Below are the code and all the weights of a small trained network. Each question names an input and a class and asks about switching units off, where a switched-off unit gives its printed mean instead of its output.

import numpy as np


def w(rows, s, z=0):
    codes = np.array(rows[::2]) - 128.0
    scale = np.full(codes.shape[1], s)
    scale[-1] = z or s
    return codes * scale


def norm(h):
    return h / np.sqrt((h * h).mean(-1, keepdims=True) + 1e-5)


def f(y):
    return y / 2 * (1 + np.tanh(0.7978845608 * (y + 0.044715 * y**3)))


def log_softmax(a):
    a = a - a.max(-1, keepdims=True)
    return a - np.log(np.exp(a).sum(-1, keepdims=True))


def net(x, mask):
    res = np.array(x, float).reshape(1, 8) / 4 @ E
    u = 0
    for l in range(4):
        y = f(norm(res) @ A[l][:, :-1].T + A[l][:, -1])
        res = res + np.where(mask[u : u + 10], y, B[l][:, -1]) @ B[l][:, :-1]
        u += 10
    return log_softmax(norm(res)[-1] @ U[:, :-1].T + U[:, -1])


A, B = {}, {}
E = w([
[102,142,212],'x0',
[24,182,65],'x1',
[128,132,126],'x2',
[124,126,127],'x3',
[129,129,128],'x4',
[125,127,127],'x5',
[127,127,128],'x6',
[45,1,103],'x7',
],0.0099)
A[0] = w([
[116,95,119,69],'L0N0',
[66,95,79,102],'L0N1',
[148,125,59,34],'L0N2',
[173,221,164,255],'L0N3',
[129,133,177,156],'L0N4',
[61,150,73,47],'L0N5',
[80,134,69,115],'L0N6',
[180,100,10,108],'L0N7',
[169,131,23,26],'L0N8',
[110,127,148,136],'L0N9',
],0.011,0.0036)
B[0] = w([
[112,137,186,128],'L0N0',
[69,118,139,192],'L0N1',
[181,154,22,133],'L0N2',
[5,38,129,254],'L0N3',
[78,33,141,149],'L0N4',
[75,154,162,169],'L0N5',
[2,171,137,177],'L0N6',
[159,25,93,204],'L0N7',
[248,99,62,159],'L0N8',
[104,145,84,133],'L0N9',
],0.0054,0.0055)
A[1] = w([
[152,197,161,177],'L1N0',
[108,103,221,61],'L1N1',
[143,147,144,143],'L1N2',
[153,249,119,74],'L1N3',
[162,194,163,99],'L1N4',
[154,114,133,41],'L1N5',
[172,68,146,161],'L1N6',
[181,189,92,135],'L1N7',
[99,154,141,2],'L1N8',
[87,155,46,145],'L1N9',
],0.018,0.0032)
B[1] = w([
[88,37,98,151],'L1N0',
[134,144,89,239],'L1N1',
[104,110,107,125],'L1N2',
[52,97,152,162],'L1N3',
[110,67,133,141],'L1N4',
[126,180,158,129],'L1N5',
[117,178,111,249],'L1N6',
[120,11,111,152],'L1N7',
[150,138,127,135],'L1N8',
[125,168,118,255],'L1N9',
],0.012,0.006)
A[2] = w([
[189,140,118,185],'L2N0',
[58,147,250,7],'L2N1',
[136,105,120,78],'L2N2',
[181,125,162,4],'L2N3',
[170,197,72,44],'L2N4',
[59,149,85,116],'L2N5',
[163,89,149,189],'L2N6',
[168,97,76,57],'L2N7',
[142,69,103,196],'L2N8',
[200,149,190,92],'L2N9',
],0.015,0.0021)
B[2] = w([
[138,174,125,160],'L2N0',
[158,113,4,198],'L2N1',
[136,137,167,129],'L2N2',
[130,140,160,135],'L2N3',
[95,95,123,170],'L2N4',
[90,171,164,254],'L2N5',
[63,141,159,148],'L2N6',
[94,161,103,167],'L2N7',
[113,142,175,184],'L2N8',
[109,180,169,157],'L2N9',
],0.012,0.0073)
A[3] = w([
[56,243,76,240],'L3N0',
[136,115,158,71],'L3N1',
[142,139,158,11],'L3N2',
[186,81,62,116],'L3N3',
[148,132,220,100],'L3N4',
[231,102,146,74],'L3N5',
[3,154,128,245],'L3N6',
[134,120,137,68],'L3N7',
[145,123,170,91],'L3N8',
[104,40,181,2],'L3N9',
],0.011,0.0024)
B[3] = w([
[225,102,170,247],'L3N0',
[56,60,160,120],'L3N1',
[39,129,132,119],'L3N2',
[197,162,82,137],'L3N3',
[75,244,65,130],'L3N4',
[66,91,31,126],'L3N5',
[253,102,180,245],'L3N6',
[124,154,102,120],'L3N7',
[95,183,137,121],'L3N8',
[116,86,201,133],'L3N9',
],0.0072,0.013)
U = w([
[178,115,150,254],'0',
[95,33,160,114],'1',
[191,138,142,181],'2',
[188,115,65,107],'3',
[83,245,177,19],'4',
[191,116,152,60],'5',
],0.013,0.0038)

Each question gives the input, the list of numbers given to net, and the class t.
The units are the neurons (one row each of A and B). Each row of codes is followed by its name. A weight is (code - 128) times the scale printed after its matrix; where a second scale follows, it is the last column's (A, B and U).
mask holds one flag per neuron, layer by layer. A switched-off neuron (its flag False) gives its mean, the last column of its row in B, instead of its output. The means were averaged over made-up inputs and are rounded, as every weight is.
A unit's drop is (log p(t) with every unit on - log p(t) with that unit switched off) / (log p(t) with every unit on - log p(t) with every unit switched off).
The circuit of an input: a set's keep is (log p(t) with only the set's units on - log p(t) with every unit switched off) / (log p(t) with every unit on - log p(t) with every unit switched off). Starting from the 12 units with the biggest drops (on a tie, the unit counted first), units are removed one at a time, each time the one whose removal leaves the highest keep (on an exact tie, the one counted first), for as long as the keep stays at least 0.8.
units of the circuit, in order: the units of the circuit, biggest drop first
most important unit: the unit with the biggest drop
k most important neurons: the k neurons with the biggest drops, biggest first
k most important neurons of layer l: the k neurons of layer l with the biggest drops, biggest first
drop when u is switched off: that unit's drop, to one decimal
input [4,6,0,4,-6,-7,4,-4], class 0: 3 most important neurons : [L0N3; L3N0; L3N6]
input [-2,-6,0,2,2,8,0,-2], class 4: units of the circuit, in order : [L2N1; L3N6; L3N4]
input [8,-1,-4,-2,2,4,5,5], class 3: 2 most important neurons : [L2N1; L0N3]
input [7,-8,7,3,4,-8,-7,-5], class 4: 3 most important neurons : [L1N3; L2N9; L1N9]
input [-5,8,-5,-3,4,0,2,7], class 4: units of the circuit, in order : [L2N5; L1N9; L2N1]
input [3,5,0,8,-1,5,-1,3], class 5: 3 most important neurons : [L3N0; L3N6; L1N6]
input [4,-6,-4,-4,5,4,-5,-8], class 1: most important unit : L1N0
input [8,6,-1,-4,-5,5,3,2], class 3: units of the circuit, in order : [L2N1; L2N8]
input [5,1,-8,0,-1,7,-8,5], class 2: units of the circuit, in order : [L0N3; L3N6]
input [5,6,8,-5,3,-7,-8,-3], class 2: 2 most important neurons : [L0N3; L3N0]
input [8,-5,0,-2,-5,-6,7,-6], class 3: units of the circuit, in order : [L2N1; L3N6; L1N0]
input [8,1,6,5,5,-3,4,-3], class 3: 2 most important neurons : [L0N3; L2N1]
input [-5,7,-3,6,-5,-7,1,-8], class 1: 3 most important neurons : [L1N7; L1N3; L1N0]
input [1,-6,3,5,0,5,-4,-6], class 1: 3 most important neurons : [L1N0; L0N7; L1N4]
input [5,6,-2,2,8,-2,3,-1], class 0: 2 most important neurons : [L3N0; L3N6]
input [3,6,-4,8,5,-6,-2,5], class 5: 3 most important neurons : [L3N0; L3N6; L0N3]
input [-2,5,-3,-8,-7,2,-6,-8], class 1: most important unit : L1N3
input [2,5,-5,-3,5,2,6,1], class 2: 2 most important neurons of layer 3 : [L3N0; L3N6]
input [6,-6,8,6,-3,-7,8,-8], class 1: 2 most important neurons : [L1N0; L1N4]
input [-6,-5,-6,3,1,-4,7,-8], class 1: most important neuron : [L1N7]
input [8,5,3,-4,5,6,-2,-5], class 3: 3 most important neurons : [L2N1; L0N3; L2N8]
input [6,1,-7,-3,-2,-8,-1,1], class 3: 4 most important neurons of layer 0 : [L0N4; L0N8; L0N7; L0N2]
input [6,0,-5,-1,2,0,2,-1], class 3: 2 most important neurons of layer 0 : [L0N3; L0N4]
input [8,7,8,-4,-6,2,-5,1], class 3: drop when L1N7 is switched off : -0.1
input [-1,-8,-4,2,-5,-7,6,-5], class 4: drop when L0N3 is switched off : 0.1
input [8,-4,8,0,4,8,6,1], class 3: drop when L2N1 is switched off : 0.6
input [1,-5,-6,5,1,5,3,-8], class 1: drop when L3N6 is switched off : 0.0
input [2,-8,-6,6,-2,5,-7,5], class 4: most important neuron : [L0N3]
